Below are the code and all the weights of a small trained network. Each question names an input and a class and asks about switching units off, where a switched-off unit gives its printed mean instead of its output.

import numpy as np


def w(rows, s, z=0):
    codes = np.array(rows[::2]) - 128.0
    scale = np.full(codes.shape[1], s)
    scale[-1] = z or s
    return codes * scale


def f(y):
    return np.maximum(y, 0)


def log_softmax(a):
    a = a - a.max(-1, keepdims=True)
    return a - np.log(np.exp(a).sum(-1, keepdims=True))


def net(x, mask):
    res = np.array(x, float).reshape(1, 7) / 4 @ E
    y = f(res @ A[0][:, :-1].T + A[0][:, -1])
    res = res + np.where(mask, y, B[0][:, -1]) @ B[0][:, :-1]
    return log_softmax(res[-1] @ U[:, :-1].T + U[:, -1])


A, B = {}, {}
E = w([
[81,71,56,186,155,77,190,155],'x0',
[85,174,192,132,129,104,200,17],'x1',
[129,130,130,126,126,128,132,132],'x2',
[3,117,196,80,122,113,90,185],'x3',
[126,129,127,130,132,126,128,127],'x4',
[185,156,188,58,108,64,204,196],'x5',
[155,52,122,78,149,11,53,65],'x6',
],0.0041)
A[0] = w([
[106,139,153,128,125,122,162,80,55],'n1',
[98,125,110,162,135,157,92,99,34],'n2',
[98,104,64,178,139,60,187,150,115],'n3',
[173,108,81,136,124,146,68,230,44],'n4',
[156,143,140,105,130,93,156,152,55],'n5',
[174,168,152,117,126,152,78,114,202],'n6',
[253,138,79,167,135,138,165,65,37],'n7',
[109,157,119,142,108,203,165,157,4],'n8',
[99,115,89,142,152,156,84,82,96],'n9',
[101,161,150,137,125,108,183,58,77],'n10',
[152,99,116,105,139,44,67,82,67],'n11',
[124,157,140,149,141,207,176,151,49],'n12',
[138,97,138,107,122,70,95,93,34],'n13',
[92,129,104,159,144,165,96,88,40],'n14',
[175,145,155,98,144,70,179,169,59],'n15',
[23,127,172,102,125,105,93,165,2],'n16',
[179,164,182,89,110,177,71,101,43],'n17',
[99,143,157,128,119,118,169,70,46],'n18',
[154,142,158,106,126,103,167,171,100],'n19',
],0.012,0.0048)
B[0] = w([
[160,104,125,99,185,108,80,116,165],'n1',
[175,79,119,136,64,154,87,129,155],'n2',
[67,74,95,132,170,187,223,87,218],'n3',
[182,132,153,48,235,100,58,61,206],'n4',
[167,87,116,128,80,163,100,132,159],'n5',
[86,134,132,106,129,150,236,56,252],'n6',
[16,146,166,73,106,136,61,252,236],'n7',
[207,127,105,168,150,74,171,223,165],'n8',
[179,136,133,98,37,167,132,102,197],'n9',
[183,126,148,42,183,104,101,85,209],'n10',
[207,196,117,156,140,115,192,210,249],'n11',
[198,169,110,138,127,90,189,210,184],'n12',
[189,148,104,165,149,109,161,209,186],'n13',
[185,71,129,124,50,151,93,120,166],'n14',
[171,68,124,154,35,155,83,108,199],'n15',
[29,115,158,73,105,121,104,255,189],'n16',
[80,4,51,179,192,148,154,134,197],'n17',
[167,99,120,86,197,105,73,111,176],'n18',
[157,138,119,122,50,170,121,93,190],'n19',
],0.021,0.0044)
U = w([
[192,180,102,179,136,74,176,192,81],'0',
[32,138,176,88,108,127,76,193,82],'1',
[168,120,148,76,198,92,59,61,89],'2',
[170,94,122,151,22,172,92,89,93],'3',
[106,142,137,137,127,126,155,97,244],'4',
[68,79,79,165,165,152,192,93,83],'5',
[113,164,144,131,120,132,141,101,228],'6',
[74,215,176,255,111,67,85,52,96],'7',
],0.0073,0.011)

Each question gives the input, the list of numbers given to net, and the class t.
The units are the neurons (one row each of A and B). Each row of codes is followed by its name. A weight is (code - 128) times the scale printed after its matrix; where a second scale follows, it is the last column's (A, B and U).
mask holds one flag per neuron, in row order. A switched-off neuron (its flag False) gives its mean, the last column of its row in B, instead of its output. The means were averaged over made-up inputs and are rounded, as every weight is.
A unit's drop is (log p(t) with every unit on - log p(t) with that unit switched off) / (log p(t) with every unit on - log p(t) with every unit switched off).
The circuit of an input: a set's keep is (log p(t) with only the set's units on - log p(t) with every unit switched off) / (log p(t) with every unit on - log p(t) with every unit switched off). Starting from the 12 units with the biggest drops (on a tie, the unit counted first), units are removed one at a time, each time the one whose removal leaves the highest keep (on an exact tie, the one counted first), for as long as the keep stays at least 0.8.
circuit, biggest first: the units of the circuit, biggest drop first
most important unit: the unit with the biggest drop
top k neurons: the k neurons with the biggest drops, biggest first
drop of u: that unit's drop, to one decimal
input [-3,-6,-7,-8,8,-2,3], class 1: top neuron : [n7]
input [8,1,-5,-6,0,0,8], class 0: top 3 neurons : [n11, n13, n6]
input [-2,8,4,5,-8,-5,8], class 0: top 2 neurons : [n11, n13]
input [-6,-5,-1,3,-5,-1,-1], class 5: circuit, biggest first : [n17, n6]
input [6,6,-7,-1,-4,-8,2], class 3: top 2 neurons : [n9, n14]
input [-1,2,-7,-6,3,-8,1], class 3: top 2 neurons : [n9, n14]
input [-4,-4,7,2,3,8,-5], class 3: circuit, biggest first : [n15, n19]
input [1,-5,-4,6,-8,8,7], class 3: top 4 neurons : [n15, n19, n5, n12]
input [5,7,-3,-5,4,4,4], class 2: top 2 neurons : [n10, n18]
input [-2,-7,-3,6,-5,-3,4], class 2: top 2 neurons : [n4, n7]
input [7,-7,-1,2,1,4,-6], class 2: top 3 neurons : [n4, n11, n6]
input [-8,8,-3,6,6,2,-3], class 2: circuit, biggest first : [n10, n18]
input [-7,-3,4,4,4,7,-4], class 3: circuit, biggest first : [n19, n15]
input [0,-6,5,4,-7,-8,-6], class 3: most important unit : n14
input [5,-5,-1,0,2,5,-2], class 2: top 2 neurons : [n4, n6]
input [-4,4,7,8,-2,-8,-6], class 1: top 2 neurons : [n16, n11]
input [-7,-3,1,2,-3,-4,1], class 5: circuit, biggest first : [n17, n6]
input [-6,3,5,-7,-2,5,-1], class 1: drop of n7 : 1.6
input [5,-2,8,-5,-3,-6,8], class 0: drop of n11 : 1.3
input [-3,-8,5,-5,4,-8,2], class 2: circuit, biggest first : [n4]
input [7,7,-6,-2,7,8,1], class 3: drop of n4 : 0.3
